Here is a tiny trained network, its code and every weight. The questions are about switching its units off for an input and a target symbol, where a switched-off unit gives its printed mean instead of its output.

import numpy as np


def w(rows, s, z=0):
    codes = np.array(rows[::2]) - 128.0
    scale = np.full(codes.shape[1], s)
    scale[-1] = z or s
    return codes * scale


def norm(h):
    return h / np.sqrt((h * h).mean(-1, keepdims=True) + 1e-5)


def f(y):
    return np.maximum(y, 0)


def softmax(a):
    e = np.exp(a - a.max(-1, keepdims=True))
    return e / e.sum(-1, keepdims=True)


def log_softmax(a):
    a = a - a.max(-1, keepdims=True)
    return a - np.log(np.exp(a).sum(-1, keepdims=True))


def net(x, mask):
    ids = ['ΓΔαεθλμπσψω'.index(c) for c in x.split()]
    T = len(ids)
    res = E[ids] + P[:T]
    q, k, v = (norm(res) @ M[0].T for M in (Q, K, V))
    z = softmax(np.where(np.tri(T) > 0, q @ k.T / 3**0.5, -1e9)) @ v
    res = res + np.where(mask[0], z, O[0][:, -1]) @ O[0][:, :-1]
    y = f(norm(res) @ A[0][:, :-1].T + A[0][:, -1])
    res = res + np.where(mask[1:13], y, B[0][:, -1]) @ B[0][:, :-1]
    return log_softmax(norm(res)[-1] @ U[:, :-1].T + U[:, -1])


Q, K, V, O, A, B = {}, {}, {}, {}, {}, {}
E = w([
[197,168,116,151,116],'Γ',
[174,115,113,149,77],'Δ',
[171,190,88,150,48],'α',
[186,131,85,164,59],'ε',
[186,193,96,97,106],'θ',
[117,61,191,175,64],'λ',
[68,166,101,99,119],'μ',
[172,157,145,155,103],'π',
[157,92,178,5,158],'σ',
[147,166,92,130,13],'ψ',
[60,85,133,127,66],'ω',
],0.016)
P = w([
[112,26,76,60,155],'0',
[167,166,167,109,1],'1',
[30,130,60,159,98],'2',
[172,172,205,114,13],'3',
[4,138,80,150,87],'4',
[184,165,225,76,30],'5',
],0.009)
Q[0] = w([
[81,131,57,105,101],'h0',
[246,146,237,107,62],'h0',
[175,114,104,121,87],'h0',
],0.014)
K[0] = w([
[61,107,141,133,140],'h0',
[231,6,3,78,156],'h0',
[137,91,75,108,101],'h0',
],0.013)
V[0] = w([
[116,99,31,157,164],'h0',
[252,34,222,184,90],'h0',
[246,235,144,109,198],'h0',
],0.016)
O[0] = w([
[164,74,49,186,97,168],'h0',
[49,130,255,171,123,149],'h0',
[252,122,207,171,144,5],'h0',
],0.017,0.012)
A[0] = w([
[125,159,79,152,116,104],'n0',
[128,114,105,110,9,137],'n1',
[75,149,103,94,89,169],'n2',
[223,134,147,185,201,167],'n3',
[200,162,120,124,142,28],'n4',
[106,89,61,176,90,193],'n5',
[133,190,132,166,122,206],'n6',
[92,49,171,99,117,186],'n7',
[84,182,24,176,254,129],'n8',
[90,135,200,133,47,253],'n9',
[55,68,111,154,129,70],'n10',
[139,169,146,180,94,252],'n11',
],0.013,0.0023)
B[0] = w([
[122,141,176,119,142,184],'n0',
[174,212,145,111,127,250],'n1',
[136,108,144,181,92,254],'n2',
[65,33,115,128,75,158],'n3',
[122,123,146,161,46,146],'n4',
[168,178,183,160,168,245],'n5',
[113,92,175,153,165,154],'n6',
[179,183,121,130,173,190],'n7',
[87,8,154,65,130,197],'n8',
[131,98,51,75,209,242],'n9',
[146,135,139,236,121,208],'n10',
[124,70,160,90,156,178],'n11',
],0.017,0.0095)
U = w([
[173,31,168,132,123,75],'Γ',
[89,155,136,182,168,21],'Δ',
[247,201,137,111,130,169],'α',
[163,167,131,190,182,109],'ε',
[213,56,110,113,66,115],'θ',
[48,152,118,139,166,119],'λ',
[169,106,30,62,117,252],'μ',
[109,113,225,116,195,86],'π',
[169,150,143,41,231,137],'σ',
[132,182,85,134,71,93],'ψ',
[58,99,67,106,95,120],'ω',
],0.015,0.0027)

Each question gives the input, a string of symbols that net reads in full, and the target symbol t.
The units are the heads (3 rows each of Q, K, V and O) and the neurons (one row each of A and B). Each row of codes is followed by its name. A weight is (code - 128) times the scale printed after its matrix; where a second scale follows, it is the last column's (O, A, B and U).
mask holds one flag per unit, heads first, then neurons. A switched-off unit (its flag False) gives its mean, the last column of its rows in O or B, instead of its output. The means were averaged over made-up inputs and are rounded, as every weight is.
A unit's drop is (log p(t) with every unit on - log p(t) with that unit switched off) / (log p(t) with every unit on - log p(t) with every unit switched off).
The circuit of an input: a set's keep is (log p(t) with only the set's units on - log p(t) with every unit switched off) / (log p(t) with every unit on - log p(t) with every unit switched off). Starting from the 12 units with the biggest drops (on a tie, the unit counted first), units are removed one at a time, each time the one whose removal leaves the highest keep (on an exact tie, the one counted first), for as long as the keep stays at least 0.8.
units of the circuit, in order: the units of the circuit, biggest drop first
k most important neurons: the k neurons with the biggest drops, biggest first
drop of u: that unit's drop, to one decimal
input λ α σ ψ, target λ: units of the circuit, in order -> h0
input σ λ σ Γ, target σ: units of the circuit, in order -> h0, n9
input Δ α σ π α Γ, target Δ: units of the circuit, in order -> h0, n8
input θ λ Γ ε, target θ: units of the circuit, in order -> h0, n3
input Γ σ θ σ, target Γ: units of the circuit, in order -> h0, n3
input π σ α Γ π, target π: units of the circuit, in order -> n8, h0, n9
input θ ψ π ε σ, target σ: 2 most important neurons -> n7, n3
input α α α ψ π, target π: 2 most important neurons -> n8, n9
input σ Δ σ θ, target σ: units of the circuit, in order -> h0, n9
input π σ ε α, target π: drop of h0 -> 0.7
input μ Δ ψ π α π, target μ: drop of h0 -> 0.8
input π Γ Γ Γ α θ, target π: drop of n2 -> 0.0
input π π α Γ α ε, target π: drop of h0 -> 0.7
input θ θ α, target α: units of the circuit, in order -> h0
